Below is a small trained network, with its code and all its weights. Each question gives an input and a class and asks what happens when units are switched off, that is, made to give their printed mean instead of their output.

import numpy as np


def w(rows, s, z=0):
    codes = np.array(rows[::2]) - 128.0
    scale = np.full(codes.shape[1], s)
    scale[-1] = z or s
    return codes * scale


def f(y):
    return np.maximum(y, 0)


def log_softmax(a):
    a = a - a.max(-1, keepdims=True)
    return a - np.log(np.exp(a).sum(-1, keepdims=True))


def net(x, mask):
    res = np.array(x, float).reshape(1, 3) / 4 @ E
    y = f(res @ A[0][:, :-1].T + A[0][:, -1])
    res = res + np.where(mask, y, B[0][:, -1]) @ B[0][:, :-1]
    return log_softmax(res[-1] @ U[:, :-1].T + U[:, -1])


A, B = {}, {}
E = w([
[157,174,136,154,107,193,139,127,9,24,60,150],'x0',
[224,141,118,31,124,58,93,30,139,88,174,200],'x1',
[137,108,168,45,3,223,185,84,104,178,173,78],'x2',
],0.012)
A[0] = w([
[138,132,123,126,124,98,116,135,169,195,143,87,211],'N1',
[92,122,104,147,170,94,113,165,96,66,108,167,118],'N2',
[117,120,134,177,82,94,120,113,170,141,149,129,93],'N3',
[143,109,108,60,58,164,166,135,141,149,157,125,43],'N4',
[126,151,144,123,97,166,190,145,146,193,147,108,171],'N5',
[180,180,94,77,94,110,89,89,102,119,156,153,150],'N6',
[156,156,129,146,110,154,120,118,31,9,87,160,54],'N7',
[77,158,111,169,105,108,139,176,135,173,104,113,93],'N8',
[197,118,158,160,85,142,82,121,105,98,108,165,95],'N9',
[139,137,163,53,44,144,138,113,144,156,130,83,181],'N10',
[105,123,96,148,120,208,155,168,60,115,147,115,122],'N11',
[141,133,72,167,158,144,112,160,144,89,144,136,206],'N12',
[34,114,133,172,148,173,151,219,146,149,117,106,254],'N13',
[87,129,135,108,114,97,137,129,240,212,147,74,41],'N14',
[66,109,116,147,33,254,211,167,64,121,76,75,134],'N15',
[153,124,109,117,147,78,142,138,178,195,147,145,171],'N16',
[97,110,106,74,172,31,124,93,177,103,110,177,156],'N17',
[120,137,145,153,205,91,131,152,102,111,103,137,245],'N18',
[132,117,119,138,96,206,120,81,135,164,198,164,177],'N19',
[110,119,184,121,84,185,90,102,82,106,112,128,151],'N20',
[93,127,133,225,154,160,129,141,131,188,101,58,244],'N21',
[130,109,121,131,122,132,132,155,163,235,152,115,15],'N22',
[60,125,110,205,166,164,134,198,158,184,116,79,7],'N23',
[126,109,154,83,23,147,168,90,136,166,131,123,97],'N24',
[118,146,176,132,141,192,155,118,86,128,120,117,110],'N25',
[101,94,146,124,149,116,129,106,208,162,155,108,207],'N26',
[122,152,147,171,197,111,87,151,126,100,100,122,41],'N27',
],0.0088,0.0077)
B[0] = w([
[126,123,173,80,83,126,89,98,135,152,134,135,200],'N1',
[132,115,148,110,178,143,190,115,125,127,107,123,181],'N2',
[139,152,137,127,128,146,135,142,112,141,134,121,149],'N3',
[60,58,158,140,175,129,169,120,132,155,101,107,179],'N4',
[101,136,138,139,108,93,83,113,154,136,151,110,197],'N5',
[72,92,152,135,157,142,153,146,150,153,108,100,195],'N6',
[70,60,148,105,208,142,239,125,138,194,124,119,206],'N7',
[60,69,123,116,142,121,130,124,135,141,148,145,171],'N8',
[106,105,97,156,150,118,140,140,155,146,138,120,160],'N9',
[150,119,121,139,177,154,190,160,103,124,136,149,214],'N10',
[143,170,98,134,102,91,81,143,123,122,167,113,184],'N11',
[129,113,143,64,104,143,121,95,142,167,146,124,178],'N12',
[157,118,97,119,200,127,223,132,98,107,128,110,246],'N13',
[135,114,97,136,205,146,212,125,93,109,128,129,209],'N14',
[194,179,118,136,63,117,7,142,153,86,131,152,254],'N15',
[142,136,148,133,52,138,84,129,149,101,104,123,196],'N16',
[148,186,115,167,58,138,79,153,116,123,145,113,206],'N17',
[75,63,171,120,65,145,87,108,142,166,132,137,202],'N18',
[138,127,108,140,157,131,143,132,109,120,91,139,186],'N19',
[168,188,111,143,110,84,109,128,122,94,165,120,178],'N20',
[144,163,124,138,189,143,215,125,89,128,105,133,231],'N21',
[163,146,111,126,135,109,190,145,74,89,125,145,173],'N22',
[59,36,188,97,108,141,133,87,173,181,118,144,199],'N23',
[73,92,120,120,177,125,201,119,136,152,114,129,202],'N24',
[152,138,96,145,107,112,97,124,140,107,124,145,166],'N25',
[80,109,136,142,127,126,48,129,162,130,111,136,209],'N26',
[155,165,74,135,138,108,169,152,132,96,170,102,165],'N27',
],0.011,0.019)
U = w([
[86,69,204,98,128,147,120,98,165,164,123,117,154],'0',
[168,128,88,139,193,153,202,165,64,89,121,127,251],'1',
[182,181,141,146,43,110,11,147,151,89,159,135,59],'2',
],0.012,0.00033)

Each question gives the input, the list of numbers given to net, and the class t.
The units are the neurons (one row each of A and B). Each row of codes is followed by its name. A weight is (code - 128) times the scale printed after its matrix; where a second scale follows, it is the last column's (A, B and U).
mask holds one flag per neuron, in row order. A switched-off neuron (its flag False) gives its mean, the last column of its row in B, instead of its output. The means were averaged over made-up inputs and are rounded, as every weight is.
A unit's drop is (log p(t) with every unit on - log p(t) with that unit switched off) / (log p(t) with every unit on - log p(t) with every unit switched off).
The circuit of an input: a set's keep is (log p(t) with only the set's units on - log p(t) with every unit switched off) / (log p(t) with every unit on - log p(t) with every unit switched off). Starting from the 12 units with the biggest drops (on a tie, the unit counted first), units are removed one at a time, each time the one whose removal leaves the highest keep (on an exact tie, the one counted first), for as long as the keep stays at least 0.8.
circuit, biggest first: the units of the circuit, biggest drop first
unit that matters most: the unit with the biggest drop
k most important neurons: the k neurons with the biggest drops, biggest first
drop when u is switched off: that unit's drop, to one decimal
input [7,1,-5], class 0: unit that matters most -> N18
input [-7,-4,4], class 1: 3 most important neurons -> [N14, N22, N13]
input [-1,-6,-2], class 0: 4 most important neurons -> [N23, N10, N18, N14]
input [-3,-6,3], class 1: 2 most important neurons -> [N13, N21]
input [7,1,-1], class 0: 3 most important neurons -> [N7, N13, N21]
input [0,-3,3], class 1: 2 most important neurons -> [N17, N16]
input [3,2,0], class 0: 2 most important neurons -> [N13, N21]
input [-5,-5,-8], class 0: 2 most important neurons -> [N23, N18]
input [1,7,-1], class 0: 2 most important neurons -> [N15, N6]
input [2,4,0], class 0: 2 most important neurons -> [N13, N21]
input [7,4,-7], class 0: 2 most important neurons -> [N18, N13]
input [-7,-3,4], class 1: 3 most important neurons -> [N14, N22, N18]
input [0,-3,-5], class 0: 2 most important neurons -> [N18, N23]
input [-4,-6,2], class 1: circuit, biggest first -> [N13]
input [-5,1,-6], class 2: 2 most important neurons -> [N17, N7]
input [-2,-1,8], class 1: drop when N10 is switched off -> 0.2
input [2,5,-7], class 0: drop when N15 is switched off -> 0.4
input [6,-1,3], class 2: drop when N14 is switched off -> 0.1
